Below is a small trained network, with its code and all its weights. Each question gives an input and a class and asks what happens when units are switched off, that is, made to give their printed mean instead of their output.

import numpy as np


def w(rows, s, z=0):
    codes = np.array(rows[::2]) - 128.0
    scale = np.full(codes.shape[1], s)
    scale[-1] = z or s
    return codes * scale


def norm(h):
    return h / np.sqrt((h * h).mean(-1, keepdims=True) + 1e-5)


def f(y):
    return np.maximum(y, 0)


def log_softmax(a):
    a = a - a.max(-1, keepdims=True)
    return a - np.log(np.exp(a).sum(-1, keepdims=True))


def net(x, mask):
    res = np.array(x, float).reshape(1, 5) / 4 @ E
    u = 0
    for l in range(4):
        y = f(norm(res) @ A[l][:, :-1].T + A[l][:, -1])
        res = res + np.where(mask[u : u + 5], y, B[l][:, -1]) @ B[l][:, :-1]
        u += 5
    return log_softmax(norm(res)[-1] @ U[:, :-1].T + U[:, -1])


A, B = {}, {}
E = w([
[149,149,147],'x0',
[169,161,163],'x1',
[223,47,201],'x2',
[150,145,145],'x3',
[221,106,1],'x4',
],0.004)
A[0] = w([
[146,126,137,113],'L0N1',
[128,146,145,192],'L0N2',
[143,1,200,46],'L0N3',
[127,196,126,250],'L0N4',
[74,127,209,23],'L0N5',
],0.015,0.0016)
B[0] = w([
[66,161,135,149],'L0N1',
[57,126,18,159],'L0N2',
[96,246,195,254],'L0N3',
[67,88,111,197],'L0N4',
[97,2,114,226],'L0N5',
],0.0064,0.0067)
A[1] = w([
[241,11,144,114],'L1N1',
[77,106,107,9],'L1N2',
[120,89,115,74],'L1N3',
[2,168,73,153],'L1N4',
[195,135,72,25],'L1N5',
],0.0065,0.0013)
B[1] = w([
[94,30,92,154],'L1N1',
[225,217,98,166],'L1N2',
[146,199,141,143],'L1N3',
[137,53,125,255],'L1N4',
[224,2,103,159],'L1N5',
],0.0054,0.0052)
A[2] = w([
[180,125,180,10],'L2N1',
[71,90,43,128],'L2N2',
[105,164,150,30],'L2N3',
[166,182,2,219],'L2N4',
[170,128,204,133],'L2N5',
],0.0085,0.0011)
B[2] = w([
[38,193,183,149],'L2N1',
[119,165,145,255],'L2N2',
[254,162,168,150],'L2N3',
[136,82,155,209],'L2N4',
[46,150,119,172],'L2N5',
],0.008,0.0055)
A[3] = w([
[40,2,192,43],'L3N1',
[100,180,153,191],'L3N2',
[57,131,172,79],'L3N3',
[174,179,96,6],'L3N4',
[27,131,55,151],'L3N5',
],0.0093,0.0015)
B[3] = w([
[251,178,4,254],'L3N1',
[222,64,97,179],'L3N2',
[224,21,134,207],'L3N3',
[147,80,9,129],'L3N4',
[116,214,253,225],'L3N5',
],0.0052,0.0071)
U = w([
[136,1,108,148],'0',
[83,199,162,248],'1',
[180,139,115,42],'2',
],0.013,0.0014)

Each question gives the input, the list of numbers given to net, and the class t.
The units are the neurons (one row each of A and B). Each row of codes is followed by its name. A weight is (code - 128) times the scale printed after its matrix; where a second scale follows, it is the last column's (A, B and U).
mask holds one flag per neuron, layer by layer. A switched-off neuron (its flag False) gives its mean, the last column of its row in B, instead of its output. The means were averaged over made-up inputs and are rounded, as every weight is.
A unit's drop is (log p(t) with every unit on - log p(t) with that unit switched off) / (log p(t) with every unit on - log p(t) with every unit switched off).
The circuit of an input: a set's keep is (log p(t) with only the set's units on - log p(t) with every unit switched off) / (log p(t) with every unit on - log p(t) with every unit switched off). Starting from the 12 units with the biggest drops (on a tie, the unit counted first), units are removed one at a time, each time the one whose removal leaves the highest keep (on an exact tie, the one counted first), for as long as the keep stays at least 0.8.
circuit, biggest first: the units of the circuit, biggest drop first
unit that matters most: the unit with the biggest drop
top k neurons: the k neurons with the biggest drops, biggest first
k most important neurons of layer l: the k neurons of layer l with the biggest drops, biggest first
drop when u is switched off: that unit's drop, to one decimal
input [4,3,-1,8,-7], class 0: circuit, biggest first : L0N5
input [-8,2,-8,-8,6], class 1: top 3 neurons : L3N5, L3N3, L2N2
input [0,-7,-5,-3,2], class 1: top 2 neurons : L3N5, L2N2
input [-5,4,-6,5,-8], class 0: 2 most important neurons of layer 3 : L3N3, L3N1
input [4,2,-5,-3,5], class 0: top 2 neurons : L2N4, L0N3
input [-8,7,-7,-1,-5], class 2: 2 most important neurons of layer 3 : L3N1, L3N3
input [-5,-2,-4,-7,-2], class 2: circuit, biggest first : L3N1, L2N5
input [1,-3,-1,7,-4], class 0: top 2 neurons : L0N5, L0N3
input [-8,-6,6,-5,4], class 2: 3 most important neurons of layer 0 : L0N3, L0N4, L0N5
input [6,0,-4,-4,6], class 0: top 2 neurons : L0N3, L2N4
input [-3,5,-3,-3,6], class 0: top 3 neurons : L0N3, L3N1, L2N4
input [-7,-8,5,-3,4], class 2: 2 most important neurons of layer 2 : L2N3, L2N4
input [-6,-1,-4,4,-5], class 2: top 2 neurons : L3N1, L1N2
input [4,8,-4,0,-5], class 0: unit that matters most : L0N5
input [8,6,-8,1,8], class 0: 2 most important neurons of layer 0 : L0N3, L0N2
input [1,8,-2,3,-4], class 0: 2 most important neurons of layer 0 : L0N5, L0N4
input [-3,7,-2,4,-3], class 0: top 2 neurons : L0N5, L0N4
input [-7,-7,-2,4,-3], class 2: top 2 neurons : L3N1, L3N5
input [-3,-8,-8,-6,4], class 1: 2 most important neurons of layer 3 : L3N5, L3N1
input [2,2,-3,5,-3], class 0: most important neuron of layer 3 : L3N3
input [5,2,8,-3,-2], class 1: drop when L0N3 is switched off : 1.7
input [6,0,3,-8,-7], class 0: drop when L2N1 is switched off : 0.0
input [3,-6,7,-1,0], class 1: drop when L0N3 is switched off : 0.5
